Below are the code and all the weights of a small trained network. Each question names an input and a class and asks about switching units off, where a switched-off unit gives its printed mean instead of its output.

import numpy as np


def w(rows, s, z=0):
    codes = np.array(rows[::2]) - 128.0
    scale = np.full(codes.shape[1], s)
    scale[-1] = z or s
    return codes * scale


def f(y):
    return y / 2 * (1 + np.tanh(0.7978845608 * (y + 0.044715 * y**3)))


def log_softmax(a):
    a = a - a.max(-1, keepdims=True)
    return a - np.log(np.exp(a).sum(-1, keepdims=True))


def net(x, mask):
    res = np.array(x, float).reshape(1, 8) / 4 @ E
    y = f(res @ A[0][:, :-1].T + A[0][:, -1])
    res = res + np.where(mask, y, B[0][:, -1]) @ B[0][:, :-1]
    return log_softmax(res[-1] @ U[:, :-1].T + U[:, -1])


A, B = {}, {}
E = w([
[125,103,109,156,89],'x0',
[104,107,133,152,215],'x1',
[27,196,130,110,91],'x2',
[32,112,183,113,156],'x3',
[178,107,129,71,157],'x4',
[111,158,20,97,137],'x5',
[153,117,179,47,53],'x6',
[164,251,136,109,153],'x7',
],0.011)
A[0] = w([
[163,71,141,121,112,198],'N1',
[95,116,126,59,149,176],'N2',
[198,140,106,111,144,132],'N3',
[233,94,131,128,90,189],'N4',
[85,125,84,8,171,146],'N5',
[124,79,213,151,109,209],'N6',
[100,110,81,183,158,203],'N7',
[206,120,104,110,141,175],'N8',
[215,208,98,142,178,221],'N9',
[96,104,203,124,196,253],'N10',
[63,149,199,85,82,134],'N11',
[141,62,136,100,163,142],'N12',
[131,110,90,123,141,97],'N13',
[58,153,1,124,133,191],'N14',
[166,73,159,98,96,150],'N15',
[67,164,199,140,100,152],'N16',
[98,135,181,146,85,132],'N17',
[88,163,119,230,89,169],'N18',
[58,138,106,107,124,218],'N19',
[83,124,77,197,79,176],'N20',
[66,101,134,136,214,113],'N21',
[207,81,128,132,60,107],'N22',
[171,157,115,72,152,215],'N23',
[58,115,143,153,112,143],'N24',
[83,116,133,39,127,159],'N25',
[87,99,74,61,82,200],'N26',
[102,63,199,207,171,141],'N27',
[206,153,120,94,156,191],'N28',
[177,121,162,110,73,196],'N29',
[134,84,172,114,63,199],'N30',
],0.012,0.0039)
B[0] = w([
[99,66,118,130,111,178],'N1',
[98,138,165,85,208,164],'N2',
[153,115,127,104,105,180],'N3',
[118,72,111,87,70,215],'N4',
[100,137,114,89,175,193],'N5',
[121,107,151,145,112,201],'N6',
[151,142,78,189,152,196],'N7',
[149,86,117,99,140,189],'N8',
[244,123,119,87,114,233],'N9',
[151,103,187,189,144,206],'N10',
[110,165,175,104,98,210],'N11',
[118,82,109,131,167,169],'N12',
[140,135,133,157,113,141],'N13',
[130,185,72,115,129,249],'N14',
[98,105,125,130,112,183],'N15',
[127,169,184,161,103,201],'N16',
[120,138,157,148,110,170],'N17',
[149,160,102,142,88,202],'N18',
[105,169,127,135,175,198],'N19',
[110,158,82,166,101,196],'N20',
[122,99,109,158,147,196],'N21',
[101,94,78,102,105,196],'N22',
[179,102,126,76,161,189],'N23',
[162,177,150,155,136,183],'N24',
[68,144,185,63,181,180],'N25',
[86,117,112,112,154,193],'N26',
[139,108,136,184,135,215],'N27',
[162,102,139,55,140,197],'N28',
[121,100,136,103,99,191],'N29',
[79,111,147,131,95,190],'N30',
],0.011,0.014)
U = w([
[139,87,155,199,186,175],'0',
[254,119,143,82,143,250],'1',
[125,225,36,169,112,99],'2',
[106,188,236,150,59,37],'3',
[67,57,110,105,54,85],'4',
[65,154,175,71,223,39],'5',
],0.011,0.0015)

Each question gives the input, the list of numbers given to net, and the class t.
The units are the neurons (one row each of A and B). Each row of codes is followed by its name. A weight is (code - 128) times the scale printed after its matrix; where a second scale follows, it is the last column's (A, B and U).
mask holds one flag per neuron, in row order. A switched-off neuron (its flag False) gives its mean, the last column of its row in B, instead of its output. The means were averaged over made-up inputs and are rounded, as every weight is.
A unit's drop is (log p(t) with every unit on - log p(t) with that unit switched off) / (log p(t) with every unit on - log p(t) with every unit switched off).
The circuit of an input: a set's keep is (log p(t) with only the set's units on - log p(t) with every unit switched off) / (log p(t) with every unit on - log p(t) with every unit switched off). Starting from the 12 units with the biggest drops (on a tie, the unit counted first), units are removed one at a time, each time the one whose removal leaves the highest keep (on an exact tie, the one counted first), for as long as the keep stays at least 0.8.
units of the circuit, in order: the units of the circuit, biggest drop first
most important unit: the unit with the biggest drop
top k neurons: the k neurons with the biggest drops, biggest first
drop of u: that unit's drop, to one decimal
input [7,6,-4,5,-8,-5,3,4], class 3: most important unit : N16
input [1,7,7,-3,-2,-1,4,8], class 3: top 4 neurons : (N16; N11; N8; N7)
input [-3,-6,6,-1,-8,-3,-4,-8], class 2: top 2 neurons : (N20; N18)
input [-1,-7,4,-2,1,-4,0,-2], class 3: units of the circuit, in order : (N11; N8)
input [3,7,8,6,-6,-3,-4,6], class 3: top 3 neurons : (N16; N10; N11)
input [7,-2,2,-6,-7,-5,7,3], class 4: top 2 neurons : (N22; N4)
input [2,8,7,6,-1,-1,8,1], class 3: top 2 neurons : (N16; N11)
input [3,-8,-3,-1,5,3,2,2], class 4: top 2 neurons : (N4; N22)
input [-3,6,6,8,-6,-7,-7,-6], class 0: top 4 neurons : (N21; N27; N7; N10)
input [-4,2,2,-1,-5,2,-2,8], class 1: top 3 neurons : (N9; N20; N23)
input [0,0,0,3,4,5,-5,-3], class 2: top 2 neurons : (N14; N7)
input [-2,0,7,1,7,-7,-7,6], class 3: top 2 neurons : (N16; N8)
input [-1,5,6,6,-6,2,2,7], class 3: top 3 neurons : (N16; N11; N18)
input [-1,7,0,8,-2,-8,4,0], class 3: top 2 neurons : (N11; N16)
input [3,-5,5,-5,3,8,6,-1], class 5: most important unit : N25
input [-1,8,7,3,-8,8,6,-4], class 5: top 2 neurons : (N25; N2)
input [-6,5,-5,5,1,8,8,-7], class 5: drop of N15 : 0.0
input [-5,6,-3,-2,-6,-2,-3,4], class 1: drop of N9 : 1.9
input [7,-4,2,-4,-8,-6,-5,-2], class 2: drop of N20 : 0.1
